Below is a small trained network, with its code and all its weights. Each question gives an input and a class and asks what happens when units are switched off, that is, made to give their printed mean instead of their output.

import numpy as np


def w(rows, s, z=0):
    codes = np.array(rows[::2]) - 128.0
    scale = np.full(codes.shape[1], s)
    scale[-1] = z or s
    return codes * scale


def f(y):
    return np.maximum(y, 0)


def log_softmax(a):
    a = a - a.max(-1, keepdims=True)
    return a - np.log(np.exp(a).sum(-1, keepdims=True))


def net(x, mask):
    res = np.array(x, float).reshape(1, 6) / 4 @ E
    y = f(res @ A[0][:, :-1].T + A[0][:, -1])
    res = res + np.where(mask, y, B[0][:, -1]) @ B[0][:, :-1]
    return log_softmax(res[-1] @ U[:, :-1].T + U[:, -1])


A, B = {}, {}
E = w([
[165,119,2,138,203,192,79,184,122,104],'x0',
[89,209,107,19,53,112,144,126,154,97],'x1',
[67,175,143,119,21,76,61,106,82,31],'x2',
[134,93,211,222,135,53,87,50,7,94],'x3',
[231,206,150,137,40,206,138,26,126,205],'x4',
[126,60,165,99,126,142,223,92,76,86],'x5',
],0.0062)
A[0] = w([
[130,160,172,154,74,115,97,46,52,94,157],'N1',
[133,164,182,142,62,120,106,39,53,95,200],'N2',
[114,117,173,141,117,102,124,83,41,86,249],'N3',
[89,189,85,49,74,128,131,151,211,129,245],'N4',
[69,189,80,51,78,113,145,159,201,114,199],'N5',
[243,143,107,121,129,214,151,98,169,221,222],'N6',
[96,124,3,99,174,141,92,249,145,56,156],'N7',
[94,82,192,114,143,103,183,105,67,87,180],'N8',
],0.0066,0.0021)
B[0] = w([
[169,166,108,146,63,64,68,48,78,91,226],'N1',
[149,189,112,137,26,68,68,3,73,88,239],'N2',
[139,90,123,147,114,35,135,70,22,64,223],'N3',
[123,186,171,60,84,140,131,129,195,147,244],'N4',
[76,204,174,35,61,127,121,148,206,133,241],'N5',
[212,229,75,142,167,213,201,55,134,227,227],'N6',
[93,116,1,120,153,193,52,214,140,49,254],'N7',
[106,74,165,103,137,72,204,104,66,101,204],'N8',
],0.0064,0.0079)
U = w([
[142,138,144,152,76,68,89,69,75,86,119],'0',
[140,100,159,120,118,148,191,104,113,153,52],'1',
[83,150,94,85,117,144,89,185,171,93,98],'2',
[132,100,158,220,186,89,53,174,143,202,252],'3',
[197,169,85,144,154,186,156,99,139,223,187],'4',
[113,66,77,182,176,157,94,177,114,83,89],'5',
[94,47,201,138,195,84,193,145,97,110,231],'6',
[106,162,254,96,78,130,143,117,186,164,51],'7',
],0.009,0.0019)

Each question gives the input, the list of numbers given to net, and the class t.
The units are the neurons (one row each of A and B). Each row of codes is followed by its name. A weight is (code - 128) times the scale printed after its matrix; where a second scale follows, it is the last column's (A, B and U).
mask holds one flag per neuron, in row order. A switched-off neuron (its flag False) gives its mean, the last column of its row in B, instead of its output. The means were averaged over made-up inputs and are rounded, as every weight is.
A unit's drop is (log p(t) with every unit on - log p(t) with that unit switched off) / (log p(t) with every unit on - log p(t) with every unit switched off).
The circuit of an input: a set's keep is (log p(t) with only the set's units on - log p(t) with every unit switched off) / (log p(t) with every unit on - log p(t) with every unit switched off). Starting from all 8 units, units are removed one at a time, each time the one whose removal leaves the highest keep (on an exact tie, the one counted first), for as long as the keep stays at least 0.8.
circuit, biggest first: the units of the circuit, biggest drop first
k most important neurons: the k neurons with the biggest drops, biggest first
drop of u: that unit's drop, to one decimal
input [8,-2,-3,-5,-2,4], class 5: circuit, biggest first -> (N7 N5)
input [1,-2,-6,-2,-7,-5], class 5: 3 most important neurons -> (N7 N5 N4)
input [3,-7,6,-1,7,-3], class 4: circuit, biggest first -> (N6)
input [2,6,2,-4,6,2], class 7: 3 most important neurons -> (N5 N4 N7)
input [-2,5,-4,6,-7,-8], class 3: 3 most important neurons -> (N2 N5 N4)
input [7,-3,1,2,-1,-8], class 5: 2 most important neurons -> (N7 N5)
input [1,8,5,-8,4,-3], class 7: 2 most important neurons -> (N4 N5)
input [1,-3,-6,-4,-4,8], class 5: drop of N7 -> 0.4
input [3,8,-3,7,-6,0], class 5: drop of N2 -> 0.2
input [-1,7,8,-3,5,-7], class 7: drop of N3 -> 0.0
